(in the rows, 128 means zero)
Here are made-up things, facts about them, and rows of numbers that follow some of those facts. Name the thing behind each unnamed row.

There are 3 kinds of fact about the things: δ, Ψ, η.
δ(brarar, trikul); δ(fiflu, planal); δ(troli, buras)
δ(mopa, sasi); δ(plupem, pladrok); δ(kogris, brasesa)
δ(sapubrer, flegror); δ(suros, stagegrar); δ(miror, sefil)
δ(flegror, plogro); δ(dimis, druklik); δ(skifaklon, zipi)
δ(gesor, traga); δ(mukor, puplu); δ(flese, fizogrim)
δ(fliden, sozam); δ(trigrun, koruplom); δ(skozu, plupem)
δ(faste, tralol); δ(gragrol, sogilun); δ(stabrefa, tarim)
δ(tralol, skifaklon); δ(trudrol, klopok); δ(sozam, troli)
δ(desku, faste); δ(bafo, viplogem); δ(stopluplo, kostas)
δ(klevus, stoklom); δ(lidam, flupos); δ(grusu, plebon)
δ(fizogrim, skigron); δ(buras, fuskanar); δ(vune, triklu)
δ(viplogem, fiflu); δ(klobegom, bremu); δ(drobiskol, niki)
δ(grekles, skabi); δ(riklol, desku); δ(drobrus, moplos)
δ(flamadru, bafo); δ(litru, kogris); δ(trafo, stabrefa)
δ(zadri, plonunik); δ(geske, zinor); δ(klopok, skavu)
δ(vugo, fliden); δ(fuvu, mopa); δ(goko, sezur)
δ(biklu, kebi); δ(trugek, giru); δ(graflum, plebrudos)
δ(vukla, navoli); δ(grudrul, flitrok); δ(gruklen, piplek)
δ(skigron, gredrul); δ(stagegrar, grudrul); δ(drubetro, drupun)
δ(sasi, trigrun); δ(sezur, klevus); δ(flupos, skobrun)
δ(niki, sapubrer); δ(skavu, rabrun); δ(tuflos, valon)
δ(flidror, grusu); δ(plonunik, stopluplo); δ(bremu, drobiskol)
δ(semu, fugrir); δ(plebrudos, drumis); δ(drupun, mukor)
δ(plogur, flobom); δ(kita, nivom); δ(planal, tuflos)
δ(sefil, peklos); δ(skulam, flisin); δ(pluko, gruklen)
δ(melu, vukla); δ(brotrel, daskofos); δ(piplek, vugo)
δ(stakadril, suros); δ(ripofo, trugek); δ(skobrun, drabre)
δ(flobom, semu); δ(kebi, melu); δ(sogilun, kitri)
δ(fugrir, luruk); δ(triklu, gesor); δ(drumis, bretrudrur)
δ(brudir, flese); δ(nivom, ziflek); δ(druklik, grekles)
δ(valon, lidam); δ(vedrur, miror); δ(bretrudrur, drobrus)
δ(plogro, vedrur); δ(brubos, fegen); δ(medri, trudrol)
δ(plebon, brarar); δ(sudrer, riklol); δ(relugran, kipor)
δ(navoli, gragrol); δ(zinor, stakadril); Ψ(troli, taser)
Ψ(greplirin, vakli); Ψ(koruplom, trudrol); Ψ(plupem, luruk)
Ψ(kogris, notuk); Ψ(bruruflek, plonunik); Ψ(luruk, plebrudos)
Ψ(flegror, zadri); Ψ(vakli, fleflal); Ψ(dimis, plupem)
Ψ(skifaklon, flegror); Ψ(gesor, grubren); Ψ(fone, plimel)
Ψ(plimel, trugek); Ψ(graski, valon); Ψ(pumuk, bafo)
Ψ(skozu, riklol); Ψ(vubrel, stabrefa); Ψ(nafum, giru)
Ψ(fluskar, skobrun); Ψ(stabrefa, relugran); Ψ(kitri, planal)
Ψ(tralol, drubetro); Ψ(trudrol, troli); Ψ(sozam, didras)
Ψ(desku, pumuk); Ψ(traga, breflor); Ψ(bafo, nafum)
Ψ(stopluplo, skifaklon); Ψ(klevus, sefil); Ψ(giru, stakadril)
Ψ(grusu, sute); Ψ(zipi, drobrus); Ψ(fleflal, melu)
Ψ(klobegom, skabi); Ψ(broklu, klupar); Ψ(fegen, fona)
Ψ(drobiskol, gruklen); Ψ(brasesa, vubrel); Ψ(breflor, breba)
Ψ(drobrus, broklu); Ψ(skabi, flobom); Ψ(flamadru, menim)
Ψ(litru, navoli); Ψ(stidutru, moman); Ψ(dagel, pufo)
Ψ(zadri, dimis); Ψ(pufo, zipi); Ψ(breba, plogro)
Ψ(klopok, nivom); Ψ(klovek, grusu); Ψ(klupar, flupos)
Ψ(sute, litru); Ψ(stoflas, drobiskol); Ψ(fuvu, triklu)
Ψ(stoklom, puplu); Ψ(lona, biklu); Ψ(stefa, sobrur)
Ψ(biklu, noflam); Ψ(trugek, gredrul); Ψ(sobrur, flidror)
Ψ(vukla, goko); Ψ(grudrul, kogris); Ψ(skigron, pegrur)
Ψ(drubetro, skavu); Ψ(sasi, vedrur); Ψ(flupos, zokol)
Ψ(rabrun, grilin); Ψ(skavu, bama); Ψ(pegrur, niki)
Ψ(flidror, ripofo); Ψ(plonunik, stoklom); Ψ(zokol, fugrir)
Ψ(moman, traga); Ψ(plogur, piloskur); Ψ(planal, klobegom)
Ψ(sefil, feski); Ψ(pladrok, fegen); Ψ(taser, druklik)
Ψ(fona, flamadru); Ψ(melu, kitri); Ψ(piplek, pladrok)
Ψ(stakadril, klopok); Ψ(ripofo, stoflas); Ψ(skobrun, tralol)
Ψ(flobom, klevus); Ψ(bama, flisin); Ψ(teska, greplirin)
Ψ(fugrir, stidutru); Ψ(kostas, fone); Ψ(triklu, klovek)
Ψ(feski, sasi); Ψ(nivom, brasesa); Ψ(grilin, kostas)
Ψ(druklik, grudrul); Ψ(valon, plogur); Ψ(vedrur, medri)
Ψ(plogro, fuvu); Ψ(grubren, stopluplo); Ψ(medri, fluskar)
Ψ(notuk, sozam); Ψ(didras, teska); Ψ(flisin, zade)
Ψ(puplu, zinor); Ψ(kipor, pluko); Ψ(relugran, graski)
Ψ(menim, graplemuk); Ψ(zinor, rabrun); Ψ(piloskur, gesor)
η(brarar, zokol); η(brarar, planal); η(flegror, bruruflek)
η(flegror, dimis); η(flegror, pliflak); η(fone, vasta)
η(fone, skabi); η(fliden, pluko); η(fliden, miror)
η(trigrun, pluko); η(trigrun, klupar); η(trigrun, sute)
η(skozu, pliflak); η(skozu, valon); η(vizafim, vasta)
η(vizafim, bruruflek); η(vizafim, puplu); η(vizafim, kebi)
η(vizafim, fegen); η(nafum, puplu); η(fluskar, brudir)
η(stabrefa, ripofo); η(kitri, zokol); η(kitri, labu)
η(kitri, suros); η(kitri, flupos); η(kitri, tradom)
η(stoban, stopluplo); η(desku, stopluplo); η(desku, mopa)
η(tarim, stefa); η(tarim, puplu); η(draplos, buras)
η(draplos, niki); η(draplos, flidror); η(lidam, pluko)
η(lidam, kavo); η(lidam, geske); η(vune, ploma)
η(vune, geske); η(vune, feski); η(flitrok, flutum)
η(flitrok, stoflas); η(gredrul, ripofo); η(klobegom, broklu)
η(drobiskol, trafo); η(drobiskol, klovek); η(drobiskol, klupar)
η(drobiskol, dagel); η(drobrus, bruruflek); η(drobrus, klovek)
η(drobrus, bremu); η(drobrus, pumuk); η(pufo, zokol)
η(pufo, kita); η(pufo, bruruflek); η(pufo, dimis)
η(pufo, miror); η(pufo, kebi); η(pufo, pladrok)
η(breba, plebon); η(breba, bremu); η(klopok, plimel)
η(klopok, zipi); η(klopok, drabre); η(klopok, pliflak)
η(bovis, plebrudos); η(bovis, druzoflo); η(fuvu, litru)
η(fuvu, buras); η(biklu, fegen); η(graflum, grekles)
η(graflum, geske); η(vukla, dadak); η(sezur, graski)
η(sezur, vasta); η(zade, vedrur); η(zade, vasta)
η(zade, trugek); η(zade, skabi); η(tuflos, stakadril)
η(sagrok, fiflu); η(sagrok, medri); η(drupun, dadak)
η(drupun, brudir); η(drupun, skavu); η(skulam, graski)
η(fona, bruruflek); η(fona, triklu); η(fona, klupar)
η(fona, bremu); η(fona, kebi); η(melu, trudrol)
η(brotrel, taser); η(piplek, dadak); η(piplek, sobe)
η(piplek, stoklom); η(piplek, fegen); η(flobom, druklik)
η(flobom, nivom); η(bama, skobrun); η(bama, druklik)
η(sogilun, flutum); η(sogilun, plebrudos); η(teska, grubren)
η(teska, viplogem); η(kostas, drabre); η(grilin, luruk)
η(grilin, faste); η(didras, flese); η(didras, sapubrer)
η(sudrer, flisin); η(sudrer, stidutru); η(menim, vasta)
η(menim, trikul); η(menim, faste); η(menim, klupar)
η(navoli, fleflal); η(navoli, mopa)

Named rows:
[127 131 105 124 114 173 107 105 132 109 134 180 132  75 117 143 107 126
 145 108  97 145 152 112 131  86  98 111 132  88 130 119 133 149 119  69
 168 141 122 142 107 134 141]: tradom
[130 144 105 125 123 179 121  98 146 120 132 173 137  50 133 144  98 142
 155 100 119 135 151 103 125 103 123  97 116  72 137 132 153 125 132  72
 169 155 130 147 118 151 144]: kitri
[147 104  98 123 118 193 145  81 139 104 110 142 100 113 121 159 109 118
 130  91 115 145 116 139 101  83 100 104 125  94 117 146 121 157 127 106
 164 131 154 123 114  94 143]: plebrudos
[133 123 106 144 105 179 117 107 110 119 138 169 123  86 112 154 112 127
 149 119 100 144 147 100 143 100  92 108 124  78 130 114 138 150 112  71
 178 140 128 129 114 140 144]: sobe
[119 128 110 127 115 180 118 106 121 126 142 181 134  76 119 141 112 127
 142 118 116 148 147 111 135 102 100 113 126  86 126 129 121 145 118  79
 162 143 128 135 110 132 144]: peklos
[117 132 112 126 128 172 113  91 134 114 138 190 134  58 136 140 109 154
 163 120  90 134 149 104 117  99 123 108 126  66 141 130 132 112 118  70
 187 133 133 139 115 134 147]: pufo
[126 113 108 130 111 178 108 102 121 125 137 196 134  85 113 139 108 125
 147 120 116 144 145 111 125  94  90 119 146  83 133 125 128 140 130  84
 178 133 127 134 114 133 139]: broklu
[145 112  97 122 122 197 142  78 134 108 111 142  99 104 131 159 105 122
 135  91 111 140 116 128 102  91 112  98 123  85 122 149 126 146 123 107
 169 136 157 122 107  96 141]: skifaklon
[125 128 108 127 118 177 118 104 117 125 150 177 131  71 128 150 109 138
 153 121 107 137 148 102 132 109 108 112 114  72 129 128 134 132 118  77
 175 143 135 129 118 134 144]: tarim
[131 126 102 120 111 174 102 112 139 107 138 178 128  82 110 150 103 136
 144 110 103 137 159 115 121  86  94 127 127  92 124 117 121 151 117  66
 164 143 122 140 109 135 140]: pliflak
[127 129 104 134 102 177 111 109 117 117 152 187 145  86 114 143 102 124
 139  98 116 147 149 110 128  91  96 112 118  95 132 131 130 148 128  84
 163 150 129 134 121 136 152]: flisin
[146  98  88 118 128 182 149  75 127 109 109 141 103 106 135 151  96 144
 118  96 110 147 119 136 107  87 111  87 113  85 126 132 119 152 139  91
 150 108 165 124 128 104 145]: zinor
[128 114 102 125 139 177 155  68 125 106 125 140 114  94 144 147 115 134
 137  97  99 144 111 140  95  87 122  97 113  77 117 152 126 116 133  96
 173 123 157 113 116 110 154]: trigrun
[143 103 104 126 125 185 149  83 135 102 117 143 113 101 130 151 111 127
 136  97 116 147 114 135 105  85 106 104 115  85 115 145 123 147 134  94
 168 120 155 125 125 100 145]: skigron
[126 128  98 117 119 176 119  97 114 136 140 189 135  69 127 144  95 142
 131 115 108 143 150 104 135 108 103 101 122  80 134 121 126 144 123  79
 150 126 137 136 118 130 142]: gredrul
[126 130 105 120 113 177 117 103 118 127 144 186 132  78 120 146 107 128
 146 115 110 143 147 107 130 103  98 114 127  84 123 128 133 144 118  82
 165 139 129 137 113 134 144]: ziflek
[142 103 110 149 127 187 163  77 124 106 115 132 106  97 138 157 116 134
 145 104 104 140 104 120 120  99 118  87 106  68 130 143 137 147 124  91
 182 119 160 127 134 100 150]: drupun

Name these rows:
No name comes twice in this set of rows, the named rows included.
[119 122  82 125 114 165 102 103 126 111 139 173 118  88 105 153 103 147
 127 111  88 142 168 114 124  85  90 115 123  90 128  99 113 142 117  58
 159 135 124 124 103 146 143]	bruruflek
[115 117 104 130 116 170 109  98 116 121 139 194 131  84 114 136 114 123
 142 117 104 147 146 117 116  87  94 115 146  84 126 126 127 121 130  81
 180 135 125 121 100 143 148]	sute
[126 126  92 142 101 176 117 112 121 126 156 171 133  91 106 159 106 135
 140 106 131 136 157 115 121  97  89 125 116  86 123 119 130 134 130  82
 163 154 123 114 116 148 157]	skabi
[125 137 108 130 106 180 116 104 116 122 154 190 147  72 127 141 102 130
 147 100 117 143 143 106 132 107 110 103 109  85 134 140 133 139 128  89
 165 150 139 134 127 132 152]	bama
[143 115 106 119 134 184 145  82 147  95 119 146 116  94 138 152 103 143
 146  99 106 137 122 134  93  93 118 106 110  78 123 148 116 142 128  89
 165 120 156 134 130  95 149]	skozu
[142  94 109 132 131 189 147  78 136 109 113 165 116 100 133 142 109 137
 146 103 119 142 105 134  99  93 116 105 132  74 130 155 121 136 140  98
 181 110 157 128 132  96 147]	fuvu
[126 111  98 136 126 167 148  66 131 100 115 141 115 113 120 144 117 113
 124  90  92 153 115 149  99  67  98 106 126  96 112 133 128 140 127  91
 168 118 145 111 108 113 161]	pluko
[169  89  89 105 119 193 135  91 121 100 107 125  77 100 142 145  98 130
 142  85 134 157 120 129  95  73 127  78 119  88 109 146 141 129 152  94
 175 138 174 132 123 123 117]	gragrol
[122 124  97 123 110 170 114 108 109 127 152 176 128  89 112 152 108 129
 143 118 110 140 152 115 123  98  89 122 123  85 116 119 122 128 119  81
 168 144 131 113 106 140 147]	trikul
[150  92  91 124 123 180 144  83 122 104 123 130  95 118 123 157 105 128
 133  95 118 150 123 144  89  73 104 107 117  91 108 137 121 133 135  98
 172 127 161 107 118 112 143]	faste
[140 112 102 139 125 188 160  78 144 106 119 142 126  96 133 150 103 134
 140  82 130 138 109 137  98  93 118  96 106  81 128 156 132 140 144 101
 163 132 160 128 137 103 159]	flobom

Now the same things, written a new way:
Some things and their rows:
[113 143 128 119 127 132 157 145 140 152 121 112 129 116 117 110 128 107
 109 117 146 122 127 116 101 106 145]: stoklom
[156 122 150 107  89 119 106 149 129 151 155 144 148 116 127 102  78 134
 107 163 110 131 115 124 160 167 155]: biklu
[129 129 102 121 111 123 139 130 132 143 139 125 151 107 134  95 117 132
  92 153 136 116 182 131 129 127 133]: kebi
[146 132 139 109 106 134 121 141 122 151 151 128 137 124 107 117  93 126
 117 140 127 130 100 109 129 144 152]: pufo
[121 133 133 119 115 121 150 151 145 152 126 123 135 112 133 100 115 113
  97 135 137 123 138 128 126 118 149]: bruruflek
[ 81 195  94 116  67 116 153 167  72 163 158 111 156 127 176  68 155  96
  22 105  72 124  89 126 103 144 113]: flupos
[147 130 139 106 106 133 113 140 122 149 151 129 139 123 108 114  93 131
 123 142 126 131 107 109 129 153 152]: vukla
[154 133 102 124 117 133 108 122 111 131 158 116 153 135 106 124 107 163
 129 148 113 146 147  98 126 147 143]: navoli
[153 122 146 107  94 123 109 147 128 149 155 139 145 118 122 106  83 133
 110 157 117 131 116 120 153 162 157]: skozu
[120 124 130 103  98 110 140 154 147 166 136 117 118 104 151 113 108 102
 111 125 134 142 154 136 109 113 162]: feski
[160 125 116 124  99 118 104 128 116 127 167 138 163 124 125 105  85 169
 113 167 101 147 159 116 155 163 152]: sudrer
[128 142 127 116 126 138 140 137 133 147 132 112 135 124 109 123 121 115
 127 114 137 122 109 108 103 121 148]: rabrun
[174 153  88 143 126 181  45 122  98  50 143 129 108 121 228 130 182  53
  78 166 168  64 148 150 138  87 177]: fiflu
[103 143 125 109 114 123 145 147 141 153 119  98 115 111 126 118 116  96
 128 114 146 134 145 124  92 110 149]: skabi
[152 143  87 128 108 130 121 105 111  90 166 128 178 126 109 121  83 168
 160  89 109 106 137 140 124 134 172]: sogilun
[137 130 131 115 110 126 132 144 135 146 135 124 137 120 123 111 107 121
 116 132 128 123 119 121 128 132 151]: skigron
[127 130 102 120 116 128 142 129 131 142 138 121 146 110 129  97 122 131
  96 147 142 116 181 127 122 122 134]: ploma

Which thing is each row?
No name comes twice in this set of rows, the named rows included.
[111 188  83  95  74 141  86 146  49 136 187 111 165 127 145  83 148 128
  69 122  78 128 119 113  98 189 118]	lidam
[ 95 174 120 115 106 129 106 198  93 137 142 129 147 116 162  64 182 110
  48 109 102 115 111 138 102 148 154]	valon
[ 70 203  60 105  87 126 134 144  59 147 162  96 163 125 159  63 183 105
  56  93  84 121 137 116  61 160  94]	drabre
[131 128 131 101  96 117 121 147 138 154 142 114 123 114 138 122  97 110
 132 126 125 140 135 128 117 131 160]	klevus
[113 139 117 122 127 126 151 152 135 151 114 117 121 121 112  99 128 113
 112 119 151 117 128 121  92 105 144]	luruk
[160 135 126 109 140  56 133 120 217 197 115 165 155  73 101 163  32 113
 181 182 113 135 136 135  72 104 119]	sefil
[115 143 120 132 130 120 157 147 140 142 122 110 131 122 124 117 127 125
 118 112 130 148 137 115  95  98 158]	flisin
[149 132 169 101 130 148 122 136 145 148 161 134 170 110 112 117 127 124
 123 128 120 132 110 100 130 164 158]	klopok
[138 122 128 100  95 115 120 146 137 161 149 119 123 111 142 125 100 112
 130 123 125 143 135 129 112 127 165]	sasi
[149 133 140 121 114 124 114 146 127 140 146 122 147 135 112 126 103 145
 129 138 104 153 109 102 135 148 159]	desku
[143 165 159 119 139 201  53 192 114  91 157 111 125  93 140 160 151 119
  61 139 158 111 130 139 162  95 233]	bafo
[132 143 151 110 142 150 143 132 148 144 143 117 161 114 113 124 144 110
 127 107 132 123 115 102 107 133 150]	giru
[163  29 165 107  92 133 196  97 146 161 135 109 115 167  86  74  79 144
 178 111 169 144 131  82 171 169 152]	drobiskol
[140 117 114 124 116 111 115 169 123 145 116 144 115 134 107  83 112 138
 124 133 138 111 109 132 109 130 155]	skifaklon

Now the same things, written a new way:
Named rows:
[ 89 154 151  98 125 152 141 166 123 107 160 193 111 136 141  91 128 119
 168 107 104 129 111 157 153 105 163 179]: vizafim
[ 87 130 155  96  90 139 116 172  83 159 161 123 187 128 161 133 116  87
 112 162  57 121 157  84 107 149 200  86]: puplu
[129 163 122 152  91 116 182 164 107 180 115 152 162  92 161 127 148  98
 117 168 126 105 128 142 162 187 141  95]: giru
[156 118 106 148 138 138 119 141  82 139 104 117 136  77 102 101 121 101
 147 153  99 104 104 119 159 175 118 115]: grubren
[163 130  84 129 169 163 138 171  99 150 149 155 172  85 126 101 137 126
 148  98  84  86 108  94 115 107 147 147]: faste
[119 148 115 122 166 163 157 168 129 122 146 193 132 105 139 106 134  92
 163 111 113 101 116 126 139 109 168 193]: sezur
[112 158 117  71  97 158 134 129  95 145 162 194 144 147  76  92 132 107
 156 119 110 111 102 159 142 106 168 181]: breba
[123  66  57  74 131 142  86  81  29 133 119 120  78 120 140  75  53 169
 131  86 148 108  60 157  96 129  93 167]: litru
[125 169 131 143 155 112 164 148  40 136 155 118 135 100 156 138 121 156
 100 166 137  65 106 120 153 130 188 158]: koruplom
[141  89  61 134 124 172  80  94 103 136 108 136  87 105 105  92 115  93
 179 121 141 123  79 137 103 153 109 180]: brubos
[ 85 156 154 122 140 153 172 121  28 114 172 129 125  78 150 110 118 170
  82 144 126 132  88 151 154 134 198 139]: kostas
[147 128 105 133 162 162 130 136 102 129 165 139 155  87 107  85 148 155
 124  78 124 110  94 116 123 118 137 158]: plebon
[ 89 127 149  70 117 156  83 145  88 122 110 108  97 124 137 129  92  87
  91 162  63  62 149 109  88 107 147  94]: sefil
[116 118 142 118 143 130 156 170  83 177 138 180 178  90 167  88 144 159
 101 135  86  46 136 103 135 133 151 106]: skabi
[134 160 124 144 124 143  91 115  86 147 117 131 118 108 150  83 140 113
 141 168 136  56 135 121 126 137 144 173]: greplirin
[142 151  83 136 139 144 129 117 115 136 134 125 104 115 150 148 128 104
 132 151 146 114  98 114 110 134 139 140]: sobrur
[150 146 123 155 143 144  88 121  70 162 115 114 130  89 151  85 135 127
 131 164 141  56 131 115  98 152 147 155]: fleflal

Which thing is each row?
No name comes twice in this set of rows, the named rows included.
[137  95  92 133 162 156 123 166 104 158 153 145 178  91 144  94 128 144
 157  69  66  77  91  84  91 118 124 111]	vasta
[ 90 165 139  72  91 148 136 108 122 105 175 200 114 148  96  90 144 122
 162 131 123 131 103 169 152 101 166 171]	pufo
[ 87 167 152 161 164 101 174 167  58 188 172 129 173  85 155 145 126 171
 151 127  87 119 161  80 147 182 188 152]	stoklom
[109  80 149  71 131 171  83 172 123 120 123 121 131 116 147 106  91  86
  97 118  60  53 149  86  72 100 159  94]	vedrur
[174  98  57 168  89 167  87  87 136 189 100 137 149 116 127 114 147  76
 181 126 137 122 111 108  69 183 108 101]	ripofo
[ 89 155 146 139 142 103 137 142 118 161 125 150  97 137 158 129 114  96
 175 145 118 138 136  95 137 162 120 182]	vukla
[ 82 153 146  89 156 106 118 140 123 112 145 132  81 152 151 155  67 105
 161 122  91 124 102 108 122 112 129 184]	piplek
[121  86  80 156  97 177 140 162 123 179 140 196 181  95 156  81 147  78
 175 131  75 132 144  97 134 175 181 118]	trugek
[ 94 129 121 138 116 164 112  83  72 137 165 121 165  80 111  84 137 147
 131 118 111 138 113 128 127 163 197 110]	plimel
[133 159 131 150 102 118 181 163  97 184 126 157 165 108 162 152 147 109
 113 170 140 103 139 125 155 183 170  99]	moplos
[101  90  97 166 143 127  83 102 131 193  98 128 139 116 115 101 131  82
 188 103 121 136 148  80  83 185 102 159]	brudir
[ 79 119 153  99 158 123 108 145 118 169 107 144  95 123 141 122 121 129
 140 141 124 125 164  99 113 154 112 171]	fluskar

